In the rows, zero is written as 128.
Each row has a class, written as a number after it; each block has new classes, again numbered from 0 up.
[116 156 102  74 126 167  87 130 113 125 115 122 122 127 128 120 143 126
 143 143 109  95 127 113 132 128 159 142 107 131 143 126  90 160 134 117
 154] => 0
[120 163  94 134 124 102 142 150 119 136 207 136 126 176 115 153 139 163
  55 115  99 101 141 125 100 127 167 146  78 166 110 129  99 157  71  82
 129] => 4
[149 168 124 143 116 147 147 134 164 130 121  91 104 116 113 131 108 145
 168 126 117 105 116 125 147 138 175 147 128 139 109 142 128 103  92  77
 146] => 6
[193 156 131 168  51 191 160 116 145 114  99 134 121  63 124 132 119 132
 114 149 153 163  74 129 120  50  83  95 161 120 168  94  76  85  92 101
  97] => 1
[122 146  98 134  80 158 121 126 106 140 122 112 116 145 108 124 106 123
  91 138 127 122 132 129  96 104 102 152 117 133 222  89  88  99 101 125
 101] => 5
[100 122 117 127  86 154 127 120 149 116  90 115  99  57  84 123 100 132
 186 135 122 171 120 156 156  75 114 106 164 108 102 106 131 112 118 135
 129] => 1
[140 149 123 124 105 138 139 129 133 109 112 105 116 163 146 127 101 110
 169 118 166 121 121 122 120 150 134 193 160 126 112 145 155  74 147 125
 134] => 3
[199 153 151 141 115 151 121 127 146 125 155 119 147 106 117 118 143 135
  95 143 116 168 111 137  94 127 118  99 133 144  87 136 125 133 108 161
 114] => 1
[116 130 110  72 113 152  71 140 114 111 137 122 108 129 116 125 127 123
 129 135 127 116 163 105 122 119 142 133 112 137 133 118  88 182 145 125
 163] => 3
[136 144 100 116 110 136 138 136 145 115 148 123 108 165 119 150 112 133
 131 142 126 116 135 122 122 107 175 136 122 140 129 129 151 108 109  90
 125] => 7
[109 122 111  47 146 157  79 122 103 115 113 112 134 144 120 123 131 121
 163 143 125 122 149 122 139 121 146 109 113 115 141 131 116 167 145 133
 160] => 0
[139 152 127 121 123 142 120 133 146 107 104 124 146 166 134 146 118  98
 143 119 155 120 118 137 132 149 146 176 140  90 125 147 168 125 128  89
 133] => 4
[156 133 146 128 154 118 110 105 111 102 122 126 163 184 124 135 134 107
 121 145 155  99 159 117 114 167 114 118 149 104 173 121 147 116 126 145
 135] => 2
[171 157  94 127 154 116 144 120 147 114 177 125 125 156 127 136 153 160
 137 170 107 109 153 108 115 123 177 118 116 154  97 113 108 121  95 139
 133] => 0
[116 144 112 109 124 140 117 138 133 129 105 127 146 180 156 138  98  75
 138 115 145 110 140 120 119 174 163 192 137 119 181 157 192 141 163  95
 119] => 5
[111 141  97  69 126 177  43 125  99 135 123 117 111 146 139 139 134  97
 139 138 120 108 112 133 148 126 144 139 103 127 177 127  91 150 140 113
 140] => 4
[124 134 123 154 121 139 183 141 172 100 125 117  93 144 123 145 105 118
 165 153 123  96 141 119 140  93 186 160 133 112 125 141 171 115 115  48
 123] => 7
[150 165 142 126 128 123 169 117 115 112 127 127 168 102 137  84 159 131
 108 127 119 154 104 138 129 121 118 127 136 145  79 134 120  81 133 174
 142] => 0
[125 141 140 115 112 143 127 118 145 103  62 101 119 154 115 124  99 117
 140 156 129 163 102 162 166  71  67 106 164  93 198  91 122  33 113 145
  91] => 6
[118 130 113  68 107 161  56 128 125 118 126 117 122 140 139 113 133 119
 127 138 122 123 132 117 134 116 132 122 112 136 155 116  73 162 141 135
 145] => 3
[123 123 133 105  81 157 124 122 136  97  85 106 148 112  97 127 105 130
 119 113 156 155 118 142 121  87 103 119 154  93 147  87 129  79  90 108
 118] => 7
[137 130 142 117  85 160 132 120 151  94 102 106 108 100 131 112 106 127
 150 134 162 160 104 133 143  88 105 152 149 118 154  90 106  81 115 132
 114] => 3
[106 120  93  84 102 169  69 134 109 138 103 115 120 129 114 110 120 116
 141 141 126 115 131 113 124 126 143 140 109 121 181 119 110 152 144 130
 152] => 5
[144 121 145 149 152 110 137 109 128 110 119 115 163 157 133 138 115  98
 153 124 172  83 155 107 120 180 137 150 153 106 131 143 168 113 139  97
 138] => 2
[156 160  88 129 109 150 155 133 170 147 145 103 117 137 118 144  94 137
 142 120 153 119 135 119 144 110 186 143 126 156  87 140 134 113 123  48
 147] => 6
[133 128 119  84 105 166  76 119 102 116  98 129 127 112 115 106 137 102
 146 151 112 123 133 120 132 125 138 104 121 117 144 121 101 155 132 135
 155] => 7
[167 155 148 129 121 143 123 119 127 107 147 118 143 101 128  90 144 100
 116 136 132 158 116 144 130 119 118 138 129 134 102 131 100 104 126 166
 143] => 4
[132 143 127 129 143 102 128  96 127 124 152  99 165 162 109  83 139 119
 130 145 129 140 154 157 145 132 129  93 148 143  79 135 148  66 144 198
 161] => 2
[170 133 126 105 159 140 102 120 161 141  99  91 150 179 132 176  75  97
 175 100 166 138 155 140 140 163 148 145 145 108 106 159 173 124 150  85
 122] => 6
[139 136 125 102 133 120 125 132 160 132 113 109 140 184 116 142  87 112
 127 111 149 135 145 138 130 150 119 149 150 102 114 136 154 111 133 108
 120] => 6
[123 116 136 120  86 168 111 120 130  96  60 103 133 137 121 123 100 118
 139 153 160 135 109 126 143  82  91 106 147  73 252  85 130  62 113 129
 117] => 5
[125 171 121 128 103  85 128 125 144 114 120 141 179 150 152  90 126  94
 101 117 111 164 122 164 157 109 114 136 131 130  74 147  96  70 144 181
 143] => 4
[148 131 132 126 106 127 151 131 151 118  97 116 134 156 134 132  77  91
 164 121 146 146 147 136 129 135 122 160 149  97 104 154 170 123 144 109
 125] => 1
[169 173 111 151 115 135 150 136 134 111 170 106 111 165 166 138 136 156
 122 144 126 103 108 106 118 109 174 146 113 188 121 140 102  71 109 110
 129] => 3
[122 133 105  58 131 163  74 112 101 127 119 110 120 127 135 113 127 123
 176 133 125 117 133 119 136 130 142 144 111 133 169 118  79 141 127 147
 155] => 0
[146 143 131 116 143 116 128 121 146 119 124 106 184 153 104 129 125 115
 126  87 144 119 173 133 114 161 128 165 146  98  87 128 157 136 116 112
 159] => 2
[126 132  87 141 122 119 164 143 153 117 160 109 113 190 151 138 104 155
 127 143 125 100 135 109 126 103 183 154 116 148 158 128 127  83  99 102
 120] => 5
[155 149 140  81  88 136 125 127 150  98 103  99 188 105 142 145  92  97
 163  78 152 150 123 129 124 165 164 127 159 115  73 148 170 114 100  71
 128] => 7
[140 136  75 153 136 115 161 124 134 110 143 132 109 161 123 144 127 156
 154 150 116 110 163 117 131  95 191 130 129 156  86 117 122  95 101 120
 144] => 7
[131 155 138 115 111 118 143 119 142 109 112  98 146 140 140 131  97 101
 189 103 155 127 101 139 138 144 128 181 165 118 145 151 178  48 122 107
 126] => 2
[144 128 147 117  73 161 128 120 146  88 108  90 115 101 123 116 100 131
 147 138 164 161 107 131 131  66  85 124 152 113 161  90  85  67 103 127
 110] => 3
[152 135  88 137 106 125 162 122 150 128 144 121 114 148 120 132 115 129
 143 141 124 109 148 115 124 121 165 138 132 128  85 120 128 104 106  96
 135] => 7
[134 111 144 105 124 143 139  97 125 125 109 108 160 145 153 114 101 103
 171 113 197 127 105 125 126 164 120 152 153 104 157 143 165  92 144 113
 126] => 0
[158 189 116 162  96 140 124 120 137 102  76 115 181 132 160  76 137  94
 133 158 111 141 117 140 133 116 146 131 153 154 120 142 104  46 144 190
 135] => 5
[126 147 110  84 143 156  70 133 125 135 106 117 112 162 109 132 125 113
 133 149 107 115 145 130 149 117 131 104 123 122 155 135 108 143 154 130
 153] => 6
[165 166  91 115 150 123 118 120 153 127 178  98 123 233 154 183 116 134
 128 150 119  79 147 121 133 115 173 129 110 148 180 125 126  83  95  84
 109] => 2
[138 151 124 124 129 125 129 133 153 126  97 106 150 175 130 131  96 102
 141 117 153 122 133 132 126 157 133 169 157 121 125 145 167  92 138  94
 122] => 6
[142 139 136 142  85 166 133 134 158 110 112 107  89  74  98 138 102 134
 157 136 135 144 108 130 125  80 108 140 153 108 157 105 126  89 101 109
 119] => 1
[108 118 129  90 110 165  63 135 116 135  93 133  98 106 116 142  99 106
 175 126 120 128 127 128 134 134 131 133 117 108 157 152 119 193 153 118
 141] => 1
[133 106 116 135  77 166 143 111 143 117  98 101 110 104 108  99  98 126
 148 146 164 141 121 122 134  84  94 135 153  89 203  74 105  64 106 138
 126] => 5
[141 132 135 155 137  95 122 122 135  93  83 135 143 184 149 107  97  77
 161 172 120 119 187 123 126 153 128 150 147 113 136 140 137 124 147 165
 126] => 1
[107 121 113  76 126 150  51 136 127 111  94 132 124 147 131 141 123 103
 146 140 125 102 134 119 156 130 145 130 102  82 147 128  90 182 137 102
 151] => 4
[113 192  98 163 128 119 140 159 148  96 162 137  79 183 114 172 124 135
 131 157  94  82 134 139 115 105 175 174 138 142 112 155 102  97 102 114
 112] => 4
[149 119 122 139 104 109 138 125 137 139 110 123 150 143 141 154  69  93
 169 108 167 140 139 120 113 157 128 149 138 121 104 162 180 128 149  81
 115] => 1
[139 132 123 101 102 138 137 130 159 114 109  94 148 167 146 139  63 103
 157  95 174 153 137 140 134 130 134 163 164 108 100 147 174  78 138 110
 128] => 1
[176 170 108 159 138 148 161 139 151 115 189  96  95 190 139 118 151 126
 108 186 111  74 164 100 107 125 185 157 110 167 103 135 130 125 126  96
 137] => 3
[126 139 128 125  93 150 151 130 153 119  96  95  88  98  88 119  88 126
 158 137 145 146 112 138 149  81  96 151 158 108 153  95 118  56 108 107
 119] => 6
[120 122 133 120 118 135 128 128 140 104  98 110 146 178 153 120  98  97
 156 137 157 123 122 124 127 145 137 158 153 102 204 139 185  85 138 123
 116] => 5
[161 118 130  95  94 179  88 123 159 150 151 123  88  79 121 122 112 101
 178 141 143 140 101 112 130 128 130 128 129 113 169 140 148 164 148 105
 145] => 1
[153 167 141 123 100 144 138 128 142 125 133 119 139 133 124  90 125 118
  89 127 109 176 116 165 128 117 112 126 142 138  87 138 133  98 130 187
 130] => 1
[102 109 136 118  64 146 138 120 135  98  75 109 128 103  97 118  94 126
 148 132 162 138 103 131 137  86 102 112 150  85 174  91 151  68  97  86
 122] => 7
[148 167  90 140 114 124 142 144 146 126 185 130  96 199 127 187 110 154
 105 141 122  91 132 123 124 105 176 132  94 137 132 141  97 125  85  73
 121] => 4
[137 149 101 148 155 135 165 130 135 115 151 122 108 172 130 159 136 160
 157 163 140  78 133 102 125 112 194 134 117 144 124 147 156 109 126  83
 142] => 0
[112 118 109  57  95 156  65 129 137 129 118 120 106 125 119 116  96 107
 144 134 119 142 146 129 145 118 125 123 121 109 156 111 100 168 134 139
 147] => 1

Next block: new classes, numbered from 0 again.
[105 168 136 103 138 137 158 139 171 105 219  73 112 120 143  98 100 182
 102 120  91  97 167 126 195 162 139 159 142 131 132 123 148 107 118 119
 120] => 9
[162 114 125 174 128 132 152 120 150 139 162  92 148 142 126  86  97 128
 103 124  74 145 152 102 174 125 139 128 109 124 166 138  98  91 150 116
 139] => 9
[143 146 144 114 112 128 142  82 156  94 111 130 118 135 127 158 142 120
 144 127 128 180 122 135 101 113 141 115 121 185  92 137 114 140 136 141
 108] => 8
[117 158 108  95 122 103  89 122 132 120 111 139 108 113 152 145 119 152
 119 109 117 109 129 163 114 138 128 140 137 124 144 147 142 153 163 100
 127] => 10
[120 161 146 113 118 125 129 114 139 118 131 120 112 127 131 111 111 159
 123 102 117 122 119 135 136 137 128 122 115 147 109 132 146 167 140 138
  95] => 3
[127 191 141 100 124 128 131 125 204  94 242  84  84 102 142 142 118 208
 135 107  82  79 197 103 186 153 175 151 115 160 134 110 163  96 125 170
 128] => 11
[ 84  97 145 159 156 157 179 140  79 202  73 137 180 145 120  79 124  77
 148 162 180 146  56 117 124 113  99  56 147  51 136 119 133 154 154 147
 148] => 7
[103 103 130 128 155 156 122 148 127 117 203  91 145 119 146 126 144 129
 128 177 145 110 177 129 157 151 135 122 164 105 187 112 147 109  87 132
 152] => 8
[174  80 142 171 123 130 133 100 159 117 180 113 138 144 128 110 117 108
 113 144  81 134 167  81 144 118 155 116 107 126 181 134  98  85 138 153
 131] => 4
[150 116 136 147 147 149 142 132 149 159 168  94 165 118 120  88 108 134
  86 128  98 133 159 102 143 125 133 107 121 112 167 129 122  89 167 162
 125] => 1
[ 93  61 179 189 165 207 191 148 145 184 198 113 156 156  87  89 136  98
 135 190 145 113 119  28 177  99 127  56 120  54 184  66 134  91 141 231
 154] => 7
[107 123 139 130 137 145 123 138 112 158 116 136 154 126 114 126 123 109
 124 132 157 115  89 134 123 122 123 110 130 101 132 122 132 136 148 139
 135] => 10
[158 143  78 123 125  69  97 104 130 106 118 109 119 115 183 112 118 144
  94 109  62 135 174 169 135 153 134 151 156 143 189 179 111 126 123  51
 146] => 8
[104 188 131  95 124 107 148 119 139 111 105 112 109 126 164 119 111 160
 138 117 125 131 115 156 138 150 124 150 131 142 104 151 136 151 136  80
 126] => 9
[153 142 127 113  95 119 100  89 177  90 143 146  89 140 107 179 132 149
 110 100  94 141 140 132 102 102 142 134  92 183 111 126 117 119 156 149
  97] => 10
[115  93 136 134 131 145 115 134  80 154  65 155 148 147 132 177 157  83
 160 184 217 140 107 160  69 116 121 108 118 123 154 105 121 152 103 118
 154] => 11
[133  73 120 184 158 145 138 145 101 172 128  96 200 127 142  68 130  78
 116 167 126 133 123 122 168 133 137 103 157  75 204 139 106 100 119 110
 172] => 8
[172  77 105 165 135  91 118 133 108 178  70 123 195 156 122  73 107  95
  69 130 106 144 117 143 132 123 120  96 123 107 183 175  79  89 147  82
 152] => 1
[100 201 118  61 128  99 128 109 144  73 136 115 100  96 173 151 134 164
 141 111 129 141 144 181 113 157 141 161 164 163  96 148 161 155 110 111
 104] => 8
[116 113 152 131 143 157 144 150 124 122 168 108 156 136 124 120 125 125
 121 145 152 110 135 102 166 123 110 115 151  97 137 102 148  97 130 163
 128] => 6
[129 164 112  80 120 106  97 127 127 103 126 153  79 102 141 160 150 149
 131 147 139 124 174 160 112 144 123 163 126 132 144 129 126 125 101  90
 124] => 5
[115 118 140 160 149 169 129 138 114 167 141 109 165 119 103 103 114 119
 111 127 126 119 114 106 134 113 126 103 135  86 151 114 138 131 174 159
 131] => 10
[ 95 153 135  65 137 119 127 152 116  92 118 136 128 121 162 157 130 140
 148 128 173 110 132 158 128 141 101 140 162 115 107 126 161 129 121 137
 116] => 6
[146  93 132 149 131 148 134 107 135 113 139 123 139 140 120 145 143 103
 123 149 118 173 150 124 105 116 134 110 125 154 155 121 106 121 115 139
 133] => 8
[ 96 136 152 152 172 157 171 147  85 178  98  87 181 120 113  48 112 112
 100 130 159 122  75 116 145 144 123  75 171  53 132 133 153 148 201 127
 140] => 0
[124 185 116  65 125 102 119 131 158 105 152 115 108  99 162 135 110 179
 113 103 115 129 171 167 118 147 137 164 131 166 109 142 146 125 146 134
  98] => 1
[ 75 153 111  89 134 104 142 128  61 158  16 171 123 124 178 143 137 103
 169 142 200 153  77 178  56 126  80 109 153  89 108 143 149 201 151 104
 128] => 7
[104 147 166 132 133 162 183 105 142 154 139 126 133 142 107 113 113 123
 156 132 148 160  89  95 133 105 126  63 120 118  91 100 140 148 176 201
 109] => 7
[ 88 161  93  97 151  89  87 167  92 144 116 108 135  89 191  86 121 150
 116 133 169  81 164 175 158 175 134 161 192  59 174 170 163 148 155  65
 162] => 0
[121 150 120  77 124  91 106 117 113  94 115 148 109 110 185 158 135 124
 158 134 153 122 159 165  83 149 119 162 137 123 136 160 133 150 107  99
 121] => 4
[144 130 136 137 116 134 140 101 157 115 133 144 121 129 110 152 132 119
 103 130 127 165 144 106 120 111 143 109 112 147 124 117 121 123 112 144
 119] => 2
[ 44 146 142 113 165 145 176 153  65 190  68 129 164 133 149  80 121 100
 155 161 220 121  35 152 114 141  85  78 180  40 118 115 168 198 140 123
 133] => 7
[134  77 182 191 151 196 185 129 119 182 133 110 180 160  76 119 139  83
 141 171 161 130  84  71 126 102 140  51 103 105 145  81 122 108 142 187
 154] => 11
[125 130 122 140 140 130 125 145 123 153 153 110 139 116 150 125 120 138
 136 143 131  95 155 131 145 142 153 136 132 113 175 118 141 117 117 129
 158] => 11
[109 162 125  99 126 124 108 133 152 111 183 108 101 111 156 154 132 178
 146 139 136  87 176 140 142 151 157 143 132 143 150 115 163 125 115 135
 140] => 11
[ 90 223 160  46 114 133 175  96 166  71 133 119  73 125 147 169 118 176
 148 108 149 150 105 157  96 142 130 156 125 190  35 118 163 176 142 139
  73] => 9
[123  67 139 177 145 163 128 148 126 164 185  92 160 142 100  55  99 129
  78 142  88  94 145  94 186 138 124  89 125  91 202 109 124 118 124 151
 138] => 3
[120 158 132 101 128 139 122 113 159 116 171 107 111 113 122 133 112 168
  93  98  86 104 138 128 143 131 143 127 138 132 129 127 152 131 179 149
 107] => 10
[ 91 161 168  75 136 145 155 118 133  90 160 117 105 109 166 157 143 143
 161 150 166 113 140 131  98 147 129 136 146 121 107 123 168 153 123 153
 105] => 4
[130 111 147 166 144 141 157 124  88 180  66 124 176 150 111 112 125  92
 127 139 163 132  67 123 109 120 131  73 118 103 142 123 122 147 142 115
 161] => 11
[101 142 143  95 138 147 135 142  88 139  95 154 124 114 105 141 155 105
 147 171 202 140 108 151  95 129 105 128 132 105 113 103 132 144 103 117
 125] => 5
[100 191 138  95 129 122 154 121 146 114 129 124 119  95 146 136 119 147
 124 115 137 135 125 136 134 140 144 134 138 141  84 124 155 138 112 143
 104] => 2
[104  66 149 169 170 160 139 160 107 167 187 102 186 117 142  72 125  95
 139 186 137  83 161  81 174 144 137 110 156  40 215 131 129  90 105 145
 171] => 4
[121 164 114 105 119 110 124 114 119 113  79 154 115 104 155 164 131 120
 118 119 159 171 140 161  77 124 119 139 126 139 118 129 136 163 106 114
 111] => 2
[156  81 133 170 106 136 110 106 114 138  89 151 132 160 107 128 132 102
 121 133 130 166 118 129  92 103 111  93  82 149 148 126 103 152 127 128
 115] => 3
[129  84 155 141 141 159 156 131  88 141  75 139 166 151 113 132 137  84
 122 152 165 155  93 110 104 103  80  87 145  95 143 109 128 131 161 150
 128] => 6
[129 168 159 137 141 152 161 130 185 123 205  66 130 110 107  62  99 176
 109  98  92 113 141  76 201 145 168  97 136 123 101 121 151 107 220 190
 117] => 0
[126 127  96 111 144 104  87 156 116 143 122 131 149 109 161 120 130 134
 107 147 148 123 176 159 117 148 115 153 144  96 180 154 130 110 114  94
 144] => 1
[145 179 108  88  96  93 111  93 152  71 116 143  67 129 168 185 130 163
 133 121 113 167 172 168  93 137 121 184 115 184 118 149 121 146 119  76
 101] => 9
[120 163 147  85 102 134 133 108 161  82 147 144  89 134 129 189 134 143
 160 138 164 171 152 143  96 125 120 158 101 180  86 118 122 142 112 142
  95] => 9
[ 90 204 126  51 142 117 131 140 111 108 123 126  80  83 148 136 143 169
 124 138 150 103 150 157 119 160 112 159 159 104 126 121 171 152 125  98
 117] => 5
[111 155 117  83 127  99 112 136  93 131  95 149 111 112 129 131 144 127
 121 147 173 120 127 171 113 145 105 146 139 108 136 136 129 140  99  71
 135] => 5
[115 149 148 101 142 141 144 141 151 107 185 101 133 122 135 115 110 153
 117 119 121 103 150 110 176 137 114 129 157 105 140 108 157 106 149 163
 114] => 6
[122 117 143 148 131 147 140 129 126 141 145 106 151 139 103  79 108 131
 101 106 110 114 116 115 154 124 128  99 111 126 119 128 133 137 128 151
 112] => 3
[139 133 122 135 140 117 132 125  94 167  41 137 171 126 139 109 120 102
 106 125 152 169 103 152  77 120 106 107 127 112 135 158 114 143 159 101
 129] => 1
[119 114 134 139 122 144 144 110 137 144 141 143 117 142 122 133 133 122
 144 146 145 157 127 100 120 105 119  93 119 113 134 107 130 137 155 172
 123] => 7
[124 155  96  97 116  92 105 124  94 117  74 153 112 120 182 161 130 122
 149 138 161 160 150 192  82 141  99 177 131 129 145 160 118 159 110  51
 132] => 9
[111 112 141 102 138 139 123 156 130 116 172 122 144 131 136 134 131 128
 130 145 161 103 151 128 166 132 105 135 154  96 152 108 143  98 114 144
 135] => 6
[130 231 116  66  88  74 136  72 187  79 121 143  49 120 167 156 106 188
 139  70  91 165 133 155 115 125 138 146 115 189  61 142 144 164 170 144
  74] => 7
[168 107 128 152  97 110  94  98 137 118  56 180 126 157  93 155 152  87
 151 132 176 201 115 130  79  90 136 118  89 166  96 142  77 131 165 131
 121] => 0
[170 108 106 149 106 110  84 123 169 118 187 118 118 130 121  95 107 153
  90  96  60 123 199 121 183 126 140 149  94 140 185 139 103 106 125 130
 122] => 3
[116 104 121 122 131 138 102 144 136 145 165 122 140 127 112 123 120 129
 100 129 119  95 141 135 150 126 128 131 133 111 163 124 122 109 135 137
 135] => 10
[144  62 127 156 134 151 107 157 119 136 173 131 163 134 130 131 125  98
 126 165 145 126 179 103 156 114 109 135 138  94 193 101 114  79 122 167
 142] => 6
[110 179 170 127 152 156 198 121 148 148 164  63 144 118 112  88 101 166
 117  98  98  96 106  99 169 134 157  80 129 126 108 110 168 125 179 173
 130] => 11
[113  39 139 206 175 188 131 179  98 210 187  94 212 142  77  59 109  91
 102 175 115  69 121  73 195 117 128  84 143  49 209 100 109  71 143 161
 173] => 10
[115 145 140 130 127 161 161 120 186 122 227 100 100 123 134 118 121 165
 133 135 101 119 169  76 171 120 148 110 128 117 123  96 160 107 156 210
 109] => 7
[134 192 121  57 110  76 127 107 129  75  73 145 105 125 164 158 110 156
 129  72 130 149 118 174 103 131 103 142 144 159  79 154 147 159 165 111
  95] => 6
[116 128 128 136 136 117 130 127  67 161   4 141 164 136 132 101 131  83
 127 133 197 163  64 164  77 126 106  87 144  97 107 159 120 174 187  94
 135] => 0
[107 164 100 110 124  89 126 122 103 149  69 156 123 123 174 119 115 119
 146 120 157 148 105 158 114 130 112 126 144  97 122 150 135 166 143 106
 133] => 7
[ 78 195 113  98 149  91 159 131  80 164  40 130 134 112 187  88 111 135
 148 104 155 128  73 163 115 143  99 102 165  68 110 163 163 189 173  91
 136] => 7
[ 82 158 132  90 133 144 127 139 124 111 126 142 115 100 151 173 157 130
 143 155 202 137 149 149  95 134 116 139 140 118 110 106 163 155  84 133
 118] => 2
[127 147 117 124 128 115 112 128 125 133 133 128 122 122 144 145 121 141
 133 130 134 113 149 145 122 142 145 140 126 137 153 123 135 133 106 114
 147] => 11
[122 176 142  78 128 122 129 138 188  69 241  98 100 112 143 135 103 192
 118 100  97  88 187 109 200 145 138 165 146 145 118 106 163  86 128 174
 106] => 6
[ 75 128 118 115 150 136 100 174  80 154 145 106 146  97 170  87 115 149
 123 142 155  77 153 162 161 165 116 141 156  76 177 133 167 159 104 108
 142] => 3
[ 96 122 104 131 143 101 115 156  56 166  36 150 169 129 163 108 125  88
 133 161 191 143  92 178 121 157  89 144 151  66 166 166 108 154  87  20
 176] => 9
[151 133 128 129 101 128 124  97 129 106  94 152 102 143 147 182 138 114
 140 149 144 188 142 146  76 117 113 150  98 165 129 134 100 140 117  99
 115] => 9
[158  61 143 165 106 165  98 122 158 114 186 138 114 153  90 148 141 122
 129 152 119 147 194  92 125  97 129 107  71 156 169  96 110 109 116 188
 117] => 3
[119  77 146 197 159 162 169 150 124 188 152  93 198 134  96  52 108  93
  90 158 120 122 119  85 192 118 139  67 134  73 186 103 119  94 123 146
 161] => 2
